Below is a small trained network, with its code and all its weights. Each question gives an input and a class and asks what happens when units are switched off, that is, made to give their printed mean instead of their output.

import numpy as np


def w(rows, s, z=0):
    codes = np.array(rows[::2]) - 128.0
    scale = np.full(codes.shape[1], s)
    scale[-1] = z or s
    return codes * scale


def norm(h):
    return h / np.sqrt((h * h).mean(-1, keepdims=True) + 1e-5)


def f(y):
    return y / 2 * (1 + np.tanh(0.7978845608 * (y + 0.044715 * y**3)))


def log_softmax(a):
    a = a - a.max(-1, keepdims=True)
    return a - np.log(np.exp(a).sum(-1, keepdims=True))


def net(x, mask):
    res = np.array(x, float).reshape(1, 3) / 4 @ E
    u = 0
    for l in range(4):
        y = f(norm(res) @ A[l][:, :-1].T + A[l][:, -1])
        res = res + np.where(mask[u : u + 8], y, B[l][:, -1]) @ B[l][:, :-1]
        u += 8
    return log_softmax(norm(res)[-1] @ U[:, :-1].T + U[:, -1])


A, B = {}, {}
E = w([
[204,129,162,134,100,241,89,152,76,219,139],'x0',
[212,130,30,162,108,131,109,3,112,93,173],'x1',
[189,123,64,125,122,50,184,201,74,173,146],'x2',
],0.0042)
A[0] = w([
[127,152,113,135,121,147,134,119,147,120,130,3],'0.n0',
[79,101,130,130,147,15,190,87,159,51,134,74],'0.n1',
[114,190,120,121,167,133,112,159,182,133,98,57],'0.n2',
[202,92,44,189,98,117,81,29,86,74,246,137],'0.n3',
[166,73,75,144,103,76,180,189,78,196,161,104],'0.n4',
[52,114,208,54,170,123,150,250,118,150,101,139],'0.n5',
[224,56,76,146,122,19,184,195,72,193,53,71],'0.n6',
[62,90,94,156,164,24,169,103,172,56,110,83],'0.n7',
],0.0023,0.0054)
B[0] = w([
[147,3,205,131,101,6,75,189,47,103,201,56],'0.n0',
[170,156,84,117,103,177,68,181,162,114,122,143],'0.n1',
[152,58,138,156,83,81,117,117,87,109,138,77],'0.n2',
[104,83,154,115,129,93,125,130,149,212,38,238],'0.n3',
[72,152,147,119,105,168,134,100,100,102,143,160],'0.n4',
[162,95,93,168,100,107,123,60,151,179,83,250],'0.n5',
[51,174,142,137,133,190,158,86,89,119,177,160],'0.n6',
[167,140,80,117,114,192,89,179,161,113,125,156],'0.n7',
],0.0047,0.0023)
A[1] = w([
[177,105,103,140,134,21,188,214,27,128,254,4],'1.n0',
[86,112,206,122,146,97,128,229,136,149,123,27],'1.n1',
[150,131,101,85,160,136,92,140,164,150,83,88],'1.n2',
[142,114,133,148,124,133,147,129,143,117,121,125],'1.n3',
[97,161,104,78,161,142,140,109,129,188,55,104],'1.n4',
[175,122,167,127,130,179,112,148,84,165,163,90],'1.n5',
[216,113,77,155,142,92,98,33,109,110,180,41],'1.n6',
[88,116,220,122,145,85,138,242,140,155,109,45],'1.n7',
],0.0044,0.0028)
B[1] = w([
[3,222,166,56,153,173,169,111,80,141,146,207],'1.n0',
[150,87,89,104,117,102,100,68,114,152,91,179],'1.n1',
[140,131,125,160,120,132,160,127,119,145,138,164],'1.n2',
[132,131,130,124,131,121,129,127,120,130,131,128],'1.n3',
[146,132,116,173,93,131,158,110,156,129,151,255],'1.n4',
[138,128,45,95,153,123,90,177,187,52,122,208],'1.n5',
[115,50,143,105,96,85,112,96,119,189,34,194],'1.n6',
[163,61,63,112,91,78,102,49,96,164,61,229],'1.n7',
],0.0063,0.0019)
A[2] = w([
[94,112,109,113,157,2,133,154,153,17,153,3],'2.n0',
[136,103,126,132,132,81,127,127,121,109,124,13],'2.n1',
[156,158,129,212,122,145,136,124,175,139,130,164],'2.n2',
[123,155,155,173,170,157,138,183,133,85,221,106],'2.n3',
[138,129,125,153,146,126,134,124,123,131,131,128],'2.n4',
[184,97,156,123,138,150,96,173,84,136,168,14],'2.n5',
[120,96,180,140,137,140,96,97,124,88,149,54],'2.n6',
[154,108,119,142,128,83,121,112,104,168,115,66],'2.n7',
],0.0057,0.0025)
B[2] = w([
[221,175,48,150,160,252,3,224,147,118,92,214],'2.n0',
[119,158,121,115,128,230,57,115,139,193,80,81],'2.n1',
[137,100,118,94,105,70,167,165,92,92,168,249],'2.n2',
[148,38,129,145,93,95,113,77,152,189,56,165],'2.n3',
[126,114,139,84,124,135,134,139,137,123,121,121],'2.n4',
[105,190,45,131,186,174,47,164,154,105,82,110],'2.n5',
[81,201,132,96,182,122,152,129,51,172,127,120],'2.n6',
[124,94,158,105,119,127,114,96,166,120,111,180],'2.n7',
],0.0053,0.0019)
A[3] = w([
[178,125,86,94,121,171,93,202,143,111,150,128],'3.n0',
[72,74,190,152,141,89,95,239,146,184,67,53],'3.n1',
[75,184,130,107,186,56,164,159,21,150,144,7],'3.n2',
[228,128,142,123,132,220,50,214,79,167,177,4],'3.n3',
[72,115,214,144,152,159,90,75,131,68,150,25],'3.n4',
[75,92,195,130,144,99,107,236,145,157,75,64],'3.n5',
[159,80,164,143,76,67,199,170,128,81,211,189],'3.n6',
[63,127,253,142,157,178,81,69,160,55,161,61],'3.n7',
],0.0047,0.0022)
B[3] = w([
[120,132,153,166,143,150,114,141,183,49,170,232],'3.n0',
[191,130,54,151,103,83,138,17,124,126,118,147],'3.n1',
[54,203,154,58,124,223,141,113,84,140,146,161],'3.n2',
[79,187,16,159,194,67,73,195,234,1,62,252],'3.n3',
[121,187,59,89,123,103,191,184,34,197,142,170],'3.n4',
[178,112,52,131,113,102,143,29,122,126,143,131],'3.n5',
[155,112,191,150,127,137,143,127,122,103,239,149],'3.n6',
[79,208,101,50,94,123,249,185,10,207,193,238],'3.n7',
],0.0042,0.0024)
U = w([
[165,1,108,125,90,69,107,19,138,217,18,170],'0',
[148,168,55,148,172,182,38,221,205,37,104,166],'1',
[38,225,135,58,123,168,210,134,22,194,170,152],'2',
[174,50,226,182,104,104,176,148,145,96,252,130],'3',
[129,96,247,162,218,128,73,156,74,128,134,2],'4',
],0.0081,0.0042)

Each question gives the input, the list of numbers given to net, and the class t.
The units are the neurons (one row each of A and B). Each row of codes is followed by its name. A weight is (code - 128) times the scale printed after its matrix; where a second scale follows, it is the last column's (A, B and U).
mask holds one flag per neuron, layer by layer. A switched-off neuron (its flag False) gives its mean, the last column of its row in B, instead of its output. The means were averaged over made-up inputs and are rounded, as every weight is.
A unit's drop is (log p(t) with every unit on - log p(t) with that unit switched off) / (log p(t) with every unit on - log p(t) with every unit switched off).
The circuit of an input: a set's keep is (log p(t) with only the set's units on - log p(t) with every unit switched off) / (log p(t) with every unit on - log p(t) with every unit switched off). Starting from the 12 units with the biggest drops (on a tie, the unit counted first), units are removed one at a time, each time the one whose removal leaves the highest keep (on an exact tie, the one counted first), for as long as the keep stays at least 0.8.
units of the circuit, in order: the units of the circuit, biggest drop first
top k neurons: the k neurons with the biggest drops, biggest first
k most important neurons of layer l: the k neurons of layer l with the biggest drops, biggest first
drop when u is switched off: that unit's drop, to one decimal
input [6,-2,-8], class 2: units of the circuit, in order => (3.n7)
input [3,-3,-2], class 3: top 4 neurons => (0.n5; 0.n3; 1.n6; 2.n2)
input [4,-4,3], class 0: top 2 neurons => (1.n7; 0.n7)
input [8,-1,8], class 1: top 2 neurons => (3.n3; 1.n5)
input [8,7,-3], class 1: top 2 neurons => (0.n5; 1.n7)
input [-4,3,5], class 2: top 2 neurons => (1.n0; 1.n5)
input [-3,1,1], class 3: top 2 neurons => (1.n5; 0.n7)
input [0,2,-3], class 3: 2 most important neurons of layer 1 => (1.n4; 1.n0)
input [-1,-6,-8], class 2: top 2 neurons => (3.n7; 0.n3)
input [-8,7,8], class 1: top 3 neurons => (2.n0; 0.n5; 1.n7)
input [-4,-4,0], class 0: top 3 neurons => (1.n7; 1.n5; 3.n3)
input [-5,1,-7], class 2: top 2 neurons => (1.n5; 3.n7)
input [-1,6,8], class 2: top 2 neurons => (1.n0; 0.n5)
input [-7,0,6], class 1: units of the circuit, in order => (2.n0)
input [-2,0,-3], class 3: drop when 3.n6 is switched off => 0.2
input [4,2,-2], class 1: drop when 3.n3 is switched off => 0.3
input [0,-4,2], class 0: drop when 1.n7 is switched off => 0.4
input [-8,5,7], class 1: drop when 2.n0 is switched off => 2.3
